[[118 134 115 143 139]
 [150 122 114 138 115]
 [114 135 123 106 138]
 [137 113 124 114 117]
 [128 128 126 125 125]
 [133 106 128 117 129]
 [145 134 136 123 120]
 [141 135 116 121 112]]
:
[[139 115 138 117 125 129 120 112]
 [143 138 106 114 125 117 123 121]
 [115 114 123 124 126 128 136 116]
 [134 122 135 113 128 106 134 135]
 [118 150 114 137 128 133 145 141]]

[[145 122 130 103 142 122 138 110]
 [142 142 131 132 121 138 151  99]
 [120 144 124 106 142 128 156 148]
 [143 129 127 113 145 132 139 116]
 [127 144 126 110 133 122 137 141]]
:
[[110  99 148 116 141]
 [138 151 156 139 137]
 [122 138 128 132 122]
 [142 121 142 145 133]
 [103 132 106 113 110]
 [130 131 124 127 126]
 [122 142 144 129 144]
 [145 142 120 143 127]]

[[117 139 141]
 [141 133 110]
 [154 117 139]
 [133 110 115]
 [110 115 150]]
:
[[141 110 139 115 150]
 [139 133 117 110 115]
 [117 141 154 133 110]]

[[140 123 145 125]
 [136 154 136 123]
 [133 106 116 135]
 [103 148 152 142]
 [153 126 106 119]
 [141 110 104 133]
 [147 139 116 138]
 [106 107 152 110]
 [107 137 133 147]]
:
[[125 123 135 142 119 133 138 110 147]
 [145 136 116 152 106 104 116 152 133]
 [123 154 106 148 126 110 139 107 137]
 [140 136 133 103 153 141 147 106 107]]

[[134 114 117 139 144 144 132]
 [127 129 129 127 127 126 128]
 [124 136 134 122 119 119 126]
 [125 134 133 123 122 121 126]
 [131 122 124 132 135 135 130]
 [136 111 115 141 148 148 133]
 [137 108 112 143 150 152 133]
 [136 112 116 140 147 147 132]
 [133 119 121 135 139 139 131]
 [118 148 144 112 105 104 122]]
:
[[132 128 126 126 130 133 133 132 131 122]
 [144 126 119 121 135 148 152 147 139 104]
 [144 127 119 122 135 148 150 147 139 105]
 [139 127 122 123 132 141 143 140 135 112]
 [117 129 134 133 124 115 112 116 121 144]
 [114 129 136 134 122 111 108 112 119 148]
 [134 127 124 125 131 136 137 136 133 118]]

[[138 115]
 [120 137]
 [135 142]
 [106  98]
 [111 128]
 [ 98 126]
 [123 106]
 [141 157]
 [147 139]
 [132 146]]
:
[[115 137 142  98 128 126 106 157 139 146]
 [138 120 135 106 111  98 123 141 147 132]]

[[123 132 118 128 127 133 131 137 117 131 123]
 [124 126 120 124 123 133 132 124 142 134 127]
 [117 127 135 130 130 129 139 139 133 124 122]
 [133 122 118 127 128 133 130 130 133 133 119]
 [133 134 130 121 137 124 137 151 130 126 131]]
:
[[123 127 122 119 131]
 [131 134 124 133 126]
 [117 142 133 133 130]
 [137 124 139 130 151]
 [131 132 139 130 137]
 [133 133 129 133 124]
 [127 123 130 128 137]
 [128 124 130 127 121]
 [118 120 135 118 130]
 [132 126 127 122 134]
 [123 124 117 133 133]]
---
[[157 149 145]
 [149 153 140]
 [150 142 157]
 [106 104 121]]
:
[[106 104 121]
 [149 153 140]
 [157 149 145]
 [150 142 157]]

[[131 130 156 128 135 127 135 130]
 [123 127 146 132 118 132 129 127]
 [133 127 136 131 107 148 133 134]
 [121 129 117 126 141 124 138 130]
 [124 127 130 128 122 140 110 132]]
:
[[121 129 117 126 141 124 138 130]
 [124 127 130 128 122 140 110 132]
 [133 127 136 131 107 148 133 134]
 [123 127 146 132 118 132 129 127]
 [131 130 156 128 135 127 135 130]]

[[115 154 144 109 127 124 132 140 122 133 146 121]
 [123 141 136 126 132 125 140 130 133 124 131 128]
 [115 152 147 120 135 115 152 132 133 124 133 132]]
:
[[123 141 136 126 132 125 140 130 133 124 131 128]
 [115 154 144 109 127 124 132 140 122 133 146 121]
 [115 152 147 120 135 115 152 132 133 124 133 132]]

[[148 147 148 123 147 147 148 148 146 148]
 [142 142 141 120 142 142 141 142 143 142]
 [136 136 136 103 136 135 136 136 132 134]
 [127 135 127 140 131 137 127 129 144 136]]
:
[[127 135 127 140 131 137 127 129 144 136]
 [136 136 136 103 136 135 136 136 132 134]
 [142 142 141 120 142 142 141 142 143 142]
 [148 147 148 123 147 147 148 148 146 148]]

[[114 151 119 136]
 [129 137 116 137]
 [111 126 143 136]]
:
[[129 137 116 137]
 [114 151 119 136]
 [111 126 143 136]]

[[119 128 134 129 132 130 129 135]
 [137 132 119 144 116 125 120 149]
 [137 135  99 122 122 119 115 112]
 [117 129 131 122 133 127 126 118]
 [139 128 120 132 122 127 128 134]
 [124 126 117 128 128 127 118 126]
 [133 127 122 116 134 121 129 119]
 [126 137 112 104 132 104 129 102]
 [130 135 118 131 127 121 114 136]]
:
[[137 135  99 122 122 119 115 112]
 [126 137 112 104 132 104 129 102]
 [124 126 117 128 128 127 118 126]
 [130 135 118 131 127 121 114 136]
 [137 132 119 144 116 125 120 149]
 [139 128 120 132 122 127 128 134]
 [133 127 122 116 134 121 129 119]
 [117 129 131 122 133 127 126 118]
 [119 128 134 129 132 130 129 135]]

[[122 115 107 118 130 133 127]
 [146 132 123 128 144 127 153]
 [122 124 129 139 133 128 111]
 [115 112 113 122 126 122 127]
 [145 131 120 131 146 132 138]
 [139 146 130 112 111 129 121]
 [111 127 131 127 114 132 116]
 [129 110 101 113 136 136 133]
 [139 123 116 121 141 126 153]
 [112 124 134 120 112 130 120]
 [142 147 132 132 139 124 146]
 [122 128 135 151 154 129 137]]
:
[[129 110 101 113 136 136 133]
 [122 115 107 118 130 133 127]
 [115 112 113 122 126 122 127]
 [139 123 116 121 141 126 153]
 [145 131 120 131 146 132 138]
 [146 132 123 128 144 127 153]
 [122 124 129 139 133 128 111]
 [139 146 130 112 111 129 121]
 [111 127 131 127 114 132 116]
 [142 147 132 132 139 124 146]
 [112 124 134 120 112 130 120]
 [122 128 135 151 154 129 137]]

[[135 118 111 117 137 126 105 137 134 125 110 114 126 102 122]
 [131 108 132 103 136 128 133 121 134 101 140 104 131 110 130]
 [110 124 127 122 110 118 131 111 111 119 132 123 118 135 123]
 [110 133 113 134 105 113 112 118 107 136 107 135 110 132 116]]
:
[[135 118 111 117 137 126 105 137 134 125 110 114 126 102 122]
 [110 133 113 134 105 113 112 118 107 136 107 135 110 132 116]
 [110 124 127 122 110 118 131 111 111 119 132 123 118 135 123]
 [131 108 132 103 136 128 133 121 134 101 140 104 131 110 130]]

[[145 146 136 125 109 105 135 124 120]
 [110 130 124 118 121 125 120 114 136]
 [126 155 131 111 108 117 129 143 113]
 [146 144 138 128 108 106 134 121 120]]
:
[[110 130 124 118 121 125 120 114 136]
 [126 155 131 111 108 117 129 143 113]
 [145 146 136 125 109 105 135 124 120]
 [146 144 138 128 108 106 134 121 120]]
---
[[137 110 141 137 142]
 [139 103 143 130 130]
 [126 130 125 115 104]
 [135 107 139 119 111]]
:
[[139 103 143]
 [126 130 125]]

[[128 147 136 137]
 [124 157 118 137]
 [104 126 122 111]
 [156 144 142 153]]
:
[[124 157 118]
 [104 126 122]]

[[129 147 124 116]
 [109 154 127 127]
 [137 125 123 132]]
:
[[109 154 127]
 [137 125 123]]

[[120 153 132 129]
 [122 130 130 142]
 [122 137 128 120]
 [121 152 141 122]
 [132 124 136 116]]
:
[[122 130 130]
 [122 137 128]]

[[121  99 116 130]
 [127 142 133 122]
 [135 111 148 137]
 [121 128 131 136]]
:
[[127 142 133]
 [135 111 148]]

[[122 120 128]
 [118 119 154]
 [140 121 123]
 [116 128 128]]
:
[[118 119 154]
 [140 121 123]]

[[123 133 128]
 [129 127 123]
 [148 121 152]
 [149 124 141]
 [142 107 134]]
:
[[129 127 123]
 [148 121 152]]

[[141 129 130]
 [136 111 140]
 [102 113 113]
 [102 114 110]]
:
[[136 111 140]
 [102 113 113]]
---
[[114 112 122 134]
 [141 149 136 129]
 [147 121 117 121]
 [128 127 122 119]
 [124 118 143 107]]
:
[[114 112]
 [141 149]]

[[134 113 133 122]
 [109 132 108 121]
 [115  98 126 118]]
:
[[134 113]
 [109 132]]

[[127 112 137]
 [127 120 138]
 [127 136 138]
 [152 121 132]]
:
[[127 112]
 [127 120]]

[[141 150 126 121]
 [114 109 134 132]
 [113 142 125 117]
 [110 140 123 119]]
:
[[141 150]
 [114 109]]

[[117 129 114 144]
 [144 110 120 129]
 [157 127 134 129]]
:
[[117 129]
 [144 110]]

[[135 135]
 [134 110]
 [102 104]
 [127 117]]
:
[[135 135]
 [134 110]]

[[125 111 143 144 120]
 [117 105 150 129 109]
 [134 122 142 137 117]
 [129 113 145 109 123]
 [129 151 123 125 148]]
:
[[125 111]
 [117 105]]
